Here is a tiny trained network, its code and every weight. The questions are about switching its units off for an input and a class, where a switched-off unit gives its printed mean instead of its output.

import numpy as np


def w(rows, s, z=0):
    codes = np.array(rows[::2]) - 128.0
    scale = np.full(codes.shape[1], s)
    scale[-1] = z or s
    return codes * scale


def f(y):
    return np.maximum(y, 0)


def log_softmax(a):
    a = a - a.max(-1, keepdims=True)
    return a - np.log(np.exp(a).sum(-1, keepdims=True))


def net(x, mask):
    res = np.array(x, float).reshape(1, 2) / 4 @ E
    y = f(res @ A[0][:, :-1].T + A[0][:, -1])
    res = res + np.where(mask, y, B[0][:, -1]) @ B[0][:, :-1]
    return log_softmax(res[-1] @ U[:, :-1].T + U[:, -1])


A, B = {}, {}
E = w([
[136,10,198],'x0',
[252,150,148],'x1',
],0.011)
A[0] = w([
[126,41,160,105],'neuron 1',
[160,66,162,104],'neuron 2',
[60,126,116,114],'neuron 3',
[33,112,115,92],'neuron 4',
[2,121,129,114],'neuron 5',
[78,162,92,131],'neuron 6',
[93,180,61,132],'neuron 7',
[18,114,124,143],'neuron 8',
[109,210,71,133],'neuron 9',
[158,185,60,102],'neuron 10',
[120,155,122,254],'neuron 11',
[76,233,103,109],'neuron 12',
[34,115,119,102],'neuron 13',
[131,140,87,119],'neuron 14',
[230,133,122,99],'neuron 15',
[244,155,193,122],'neuron 16',
[110,212,81,111],'neuron 17',
[83,31,200,118],'neuron 18',
[129,156,56,116],'neuron 19',
],0.012,0.015)
B[0] = w([
[121,57,63,177],'neuron 1',
[140,103,75,167],'neuron 2',
[159,153,128,163],'neuron 3',
[194,174,103,170],'neuron 4',
[202,159,128,196],'neuron 5',
[159,109,125,174],'neuron 6',
[139,88,116,191],'neuron 7',
[182,167,154,203],'neuron 8',
[141,98,121,201],'neuron 9',
[153,82,83,171],'neuron 10',
[92,100,248,255],'neuron 11',
[127,90,96,197],'neuron 12',
[197,176,117,173],'neuron 13',
[111,112,108,145],'neuron 14',
[224,188,103,172],'neuron 15',
[203,154,135,200],'neuron 16',
[118,87,98,188],'neuron 17',
[143,92,98,202],'neuron 18',
[120,106,110,165],'neuron 19',
],0.013,0.015)
U = w([
[192,196,98,131],'0',
[116,9,22,98],'1',
[80,103,246,254],'2',
[81,163,72,92],'3',
[41,147,57,96],'4',
[53,189,87,89],'5',
[95,162,59,83],'6',
[78,159,74,100],'7',
],0.012,0.0082)

Each question gives the input, the list of numbers given to net, and the class t.
The units are the neurons (one row each of A and B). Each row of codes is followed by its name. A weight is (code - 128) times the scale printed after its matrix; where a second scale follows, it is the last column's (A, B and U).
mask holds one flag per neuron, in row order. A switched-off neuron (its flag False) gives its mean, the last column of its row in B, instead of its output. The means were averaged over made-up inputs and are rounded, as every weight is.
A unit's drop is (log p(t) with every unit on - log p(t) with that unit switched off) / (log p(t) with every unit on - log p(t) with every unit switched off).
most important unit: the unit with the biggest drop
k most important neurons: the k neurons with the biggest drops, biggest first
drop of u: that unit's drop, to one decimal
input [3,-3], class 2: most important unit => neuron 15
input [-8,-7], class 1: 3 most important neurons => (neuron 12; neuron 17; neuron 7)
input [-6,-5], class 1: 4 most important neurons => (neuron 12; neuron 17; neuron 7; neuron 16)
input [5,-5], class 0: 2 most important neurons => (neuron 8; neuron 5)
input [-7,-6], class 1: 2 most important neurons => (neuron 12; neuron 17)
input [1,-3], class 2: 2 most important neurons => (neuron 15; neuron 16)
input [-7,6], class 1: 3 most important neurons => (neuron 10; neuron 17; neuron 8)
input [-8,-6], class 1: 3 most important neurons => (neuron 12; neuron 17; neuron 7)
input [8,-8], class 0: 3 most important neurons => (neuron 8; neuron 5; neuron 13)
input [0,0], class 2: drop of neuron 12 => 0.0
input [-5,-3], class 1: drop of neuron 12 => 0.1
input [-6,-8], class 0: drop of neuron 8 => 0.2
